Each row has a name. Each question is about the rows just above it. Places in a row count from 1.

<102>: [ 94 102 102 125 125  94]
<133>: [133 172 101 136 121 143]
<56>: [169 102 125 146 125  81]
<130>: [175 126 103 166 132  82]
<22>: [125  59 170 117 145  98]
Places of [102] in row <102>:	2 3
At which places does <56> hold [81]?	6
Every place of [103] in <130>:	3

<120>: [105 152 154 124 110 104]
<107>: [120 133 114 105  86 153]
<67>: [154 154 154 154 154 154]
<62>: [150 152 154 124 110 144]
<46>: [150 152 154 124 110 137]
<124>: [129 122 168  97 106 119]
Places of [154] in row <67>:	1 2 3 4 5 6
Every place of [110] in <62>:	5
Places of [106] in row <124>:	5

<191>: [122 123 123 130 123 123]
<9>: [149 145 144 104 131 149]
<12>: [142 122 125 122 122 110]
<175>: [122 129 124 142 111 140]
<198>: [142 122 125 180 123 110]
<55>: [155 147 147  84 147  84]
<207>: [143 129 139 110 129 141]
<2>: [153 135 121 135 124 116]
<131>: [142 128 126 157 128 112]
<177>: [142 122 125 124 128 146]
<149>: [149 149 145  72 124 147]
Every place of [123] in <191>:	2 3 5 6
At which places does <55> hold [147]?	2 3 5
Every place of [122] in <12>:	2 4 5
Places of [84] in row <55>:	4 6
Every place of [141] in <207>:	6

<173>: [104  81 109 153  65  80 153  89 113 127 160 150 105 104 145 129 139 164
  58 141 146  85 150 132  83 143 167 172 149 122 134 150 102 115 132 137
 119 173 105 113  59  87 196 149 119 150 120 150 126 148 124 135  90  93
 127 133 118 116 109 114 143 144]
<115>: [ 93 130 150 135 110 131 123 156 125 138 146 134 171 199 120 102 140 124
  92 119 100 134  84 118 110 143 118 128 125 133  95 110  83 118 132  75
  99 124  88 173 148 136  92 155 103 122  81  85 176 137 171 147 127 124
 152 195 105 135 134 116 137 103]
<54>: [157 135 136 117 133 143 158 120 171 146 131 119 150 118 112 121 107  87
 105 127 120 155  87 121 151 161 161 127 122 118  78 113 108 109 130 148
 139 129 115 106 122  99 122 105  73 117 154 117 152 166  96  99 117 137
 148  81  67 162 174 108  61 147]
<38>: [105  91 143 156  70  98 129  91 126 137 151 152 115 104 115 120 156 153
  47 145 122  90 133 118  95 133 165 182 153 105 127 145  92 113 149 122
  94 133 107  92  63  95 186 146 115 161 117 153 106 162 123 119  86  84
 129 135 121  95 122 117 148 147]
<128>: [105  87 144 132  69  88 131 105 128 132 137 147 121 112 131 124 154 153
  54 148 125  85 132 121  94 129 164 182 123 105 125 143  95 108 145 119
  95 132 109  93  60  95 184 162 123 162 122 153 108 162 138 124  90  83
 138 134 125  97 125 121 157 139]
<219>: [ 91 120 126 147 104 138 102 162 121 141 150 135 169 196 107 103 136 126
  88 115 101 139  85 111 106 145 119 128 108 129  99 115  80 118 133  78
  99 118  88 171 145 140  96 173 100 124  83  84  84 138 173 150 133 127
 159 192 110 133 132 124 130 115]
<185>: [157 135 136 117 133 143 158 120 127 146 131 119 150 124 112 121 107  87
 105 127 120 155  87 121 151 161 161 127  98 118  78 141 108 109 130 148
 139 129 115 106 122  99 122 105  73 117 154 117 152 166  96  99 117 137
 135  81  67 162 174 108  61 147]
<182>: [ 86 126 163 138 106 141  91 153 124 135 151 135 171 199 117  99 138 126
  90 120 101 136  88 114 103 142 115 128  98 126  98 109  82 116 132  81
  96 123  88 179 144 136  96 161 100 120  79  86 172 146 169 149 134 125
 152 179 104 136 130 116 130 109]
<114>: [146 138 111 112 127  91 147 114 171 147 133 119 155 124 115 120 104  92
 108 125 118 151  85 119 148 169 162 128 101 117  83 126 114 108 125 150
 138 133 116 108 122  98 115 104  67 122 153 115 152 162 119  98 116 138
 135  73  66 163 168 103  52 157]
<184>: [ 96  80 134 155  69  73 157  84 117 134 148 148 101  96 144 134 137 168
  55 136 145  85 149 133  86 144 170 172 137 113 134 155 129 113 135 135
 120 115 105 116  54  89 193 144 114 150 123 150 134 150 137 136  90  91
 126 147 118 114 109 116 169 143]
<211>: [ 89 124  83 148 107 137 119 181 120 141 147 138 174 197 114 110 139 121
  93 120  99 135  84 118 112  90 117 125 104 132  94 108  97 117 132  76
 100 126  87 170 142 140  90 164 106 122 110  83  83 142 166 146 128 120
 153 184 110 135 130 115 134 110]
<193>: [ 98  86 122 147  69 100 136  76 131 140 146 146 117 104 124 122 154 158
  50 145 125  86 137 117  94 126 164 176 155 106 125 159  90 109 143 118
  95 133 105  94  63  85 188 145 113 161 125 152  97 163 145 118  87  83
 141 129 128  94 130 116 139 143]
At which places does <219> hold [126]?	3 18
At which places does <211> hold [90]?	26 43
At which places does <211> hold [174]?	13

